Below is a small trained network, with its code and all its weights. Each question gives an input and a target symbol and asks what happens when units are switched off, that is, made to give their printed mean instead of their output.

import numpy as np


def w(rows, s, z=0):
    codes = np.array(rows[::2]) - 128.0
    scale = np.full(codes.shape[1], s)
    scale[-1] = z or s
    return codes * scale


def f(y):
    return np.maximum(y, 0)


def softmax(a):
    e = np.exp(a - a.max(-1, keepdims=True))
    return e / e.sum(-1, keepdims=True)


def log_softmax(a):
    a = a - a.max(-1, keepdims=True)
    return a - np.log(np.exp(a).sum(-1, keepdims=True))


def net(x, mask):
    ids = ['αβγμπσφ'.index(c) for c in x.split()]
    T = len(ids)
    res = E[ids] + P[:T]
    r = res
    for j in range(2):
        rows = slice(3 * j, 3 * j + 3)
        q, k, v = (r @ M[0][rows].T for M in (Q, K, V))
        z = softmax(np.where(np.tri(T) > 0, q @ k.T / 3**0.5, -1e9)) @ v
        o = O[0][rows]
        res = res + np.where(mask[j], z, o[:, -1]) @ o[:, :-1]
    y = f(res @ A[0][:, :-1].T + A[0][:, -1])
    res = res + np.where(mask[2:14], y, B[0][:, -1]) @ B[0][:, :-1]
    return log_softmax(res[-1] @ U[:, :-1].T + U[:, -1])


Q, K, V, O, A, B = {}, {}, {}, {}, {}, {}
E = w([
[164,150,68,212],'α',
[67,147,97,140],'β',
[1,49,93,121],'γ',
[196,102,32,143],'μ',
[146,224,42,240],'π',
[83,17,129,103],'σ',
[143,220,86,171],'φ',
],0.016)
P = w([
[85,85,193,35],'0',
[121,22,48,146],'1',
[178,120,191,234],'2',
[101,149,79,142],'3',
[171,138,154,114],'4',
[207,118,100,210],'5',
[132,159,123,88],'6',
[154,35,110,168],'7',
[249,98,125,180],'8',
[86,154,141,123],'9',
],0.011)
Q[0] = w([
[62,2,72,120],'H1',
[88,79,74,98],'H1',
[209,91,164,121],'H1',
[85,159,50,119],'H2',
[140,189,203,220],'H2',
[82,112,143,84],'H2',
],0.0084)
K[0] = w([
[147,29,44,157],'H1',
[95,118,152,213],'H1',
[80,254,152,157],'H1',
[156,138,60,137],'H2',
[114,128,170,42],'H2',
[105,216,17,140],'H2',
],0.007)
V[0] = w([
[130,126,28,131],'H1',
[84,217,82,100],'H1',
[110,1,81,216],'H1',
[47,137,163,117],'H2',
[137,162,148,177],'H2',
[217,79,126,146],'H2',
],0.0094)
O[0] = w([
[153,146,90,183,194],'H1',
[90,124,65,206,120],'H1',
[180,134,90,98,254],'H1',
[152,1,106,152,123],'H2',
[92,137,129,160,120],'H2',
[159,185,202,103,130],'H2',
],0.011)
A[0] = w([
[203,98,91,43,116],'N1',
[172,130,128,138,83],'N2',
[90,199,48,245,146],'N3',
[82,147,55,179,84],'N4',
[100,134,163,76,116],'N5',
[151,169,113,193,22],'N6',
[53,175,75,96,141],'N7',
[100,158,110,144,246],'N8',
[170,108,151,198,35],'N9',
[103,103,248,67,69],'N10',
[196,179,178,193,4],'N11',
[180,191,85,146,97],'N12',
],0.011,0.0036)
B[0] = w([
[100,199,134,134,188],'N1',
[43,66,176,92,153],'N2',
[166,91,220,126,253],'N3',
[127,132,107,173,191],'N4',
[129,214,152,153,131],'N5',
[67,114,128,102,180],'N6',
[111,68,87,181,155],'N7',
[218,124,105,194,165],'N8',
[145,86,185,32,154],'N9',
[105,183,101,189,132],'N10',
[156,155,2,53,161],'N11',
[44,129,234,99,213],'N12',
],0.0067,0.019)
U = w([
[83,202,170,88,38],'α',
[200,181,55,205,252],'β',
[32,84,28,106,98],'γ',
[46,226,104,66,238],'μ',
[154,154,134,160,49],'π',
[119,86,38,3,71],'σ',
[55,220,144,240,77],'φ',
],0.0066,0.0037)

Each question gives the input, a string of symbols that net reads in full, and the target symbol t.
The units are the heads (3 rows each of Q, K, V and O) and the neurons (one row each of A and B). Each row of codes is followed by its name. A weight is (code - 128) times the scale printed after its matrix; where a second scale follows, it is the last column's (O, A, B and U).
mask holds one flag per unit, heads first, then neurons. A switched-off unit (its flag False) gives its mean, the last column of its rows in O or B, instead of its output. The means were averaged over made-up inputs and are rounded, as every weight is.
A unit's drop is (log p(t) with every unit on - log p(t) with that unit switched off) / (log p(t) with every unit on - log p(t) with every unit switched off).
The circuit of an input: a set's keep is (log p(t) with only the set's units on - log p(t) with every unit switched off) / (log p(t) with every unit on - log p(t) with every unit switched off). Starting from the 12 units with the biggest drops (on a tie, the unit counted first), units are removed one at a time, each time the one whose removal leaves the highest keep (on an exact tie, the one counted first), for as long as the keep stays at least 0.8.
units of the circuit, in order: the units of the circuit, biggest drop first
most important unit: the unit with the biggest drop
k most important neurons: the k neurons with the biggest drops, biggest first
which heads matter: for each layer, one digit per head in row order, 1 if its drop is at least 0.15 and else 0, layers parted by /
drop when u is switched off: that unit's drop, to one decimal
input μ μ σ σ β σ γ φ γ, target μ: units of the circuit, in order	(H1, H2, N1, N3)
input μ γ π, target α: units of the circuit, in order	(N12, N3, N9)
input β σ σ π, target μ: units of the circuit, in order	(H1, N12)
input σ σ π, target σ: 2 most important neurons	(N11, N9)
input β π β γ, target φ: units of the circuit, in order	(H2, H1, N11)
input μ π π, target μ: 3 most important neurons	(N11, N12, N6)
input β φ π σ, target β: 4 most important neurons	(N12, N6, N2, N9)
input β μ π γ μ μ σ, target μ: most important unit	H2
input σ β α π β σ β σ μ, target σ: units of the circuit, in order	(N9, N2)
input σ β π, target σ: which heads matter	01
input φ β π π π β π, target φ: 2 most important neurons	(N12, N6)
input β μ β π μ μ φ, target φ: which heads matter	10
input φ μ β γ φ α, target π: units of the circuit, in order	(N3, N9, H1)
input π β π, target π: units of the circuit, in order	(N3, N9)
input σ σ γ, target σ: units of the circuit, in order	(H1)
input β π π γ, target φ: which heads matter	11
input π γ π α β π β, target φ: units of the circuit, in order	(H2, N11, N7)
input β β π γ, target β: 2 most important neurons	(N12, N8)
input μ σ α π μ β σ μ β, target μ: which heads matter	01
input φ β π π π φ μ, target φ: most important unit	H1
input π α π β φ, target φ: drop when N12 is switched off	0.1
input π μ β σ, target μ: drop when N6 is switched off	-0.1
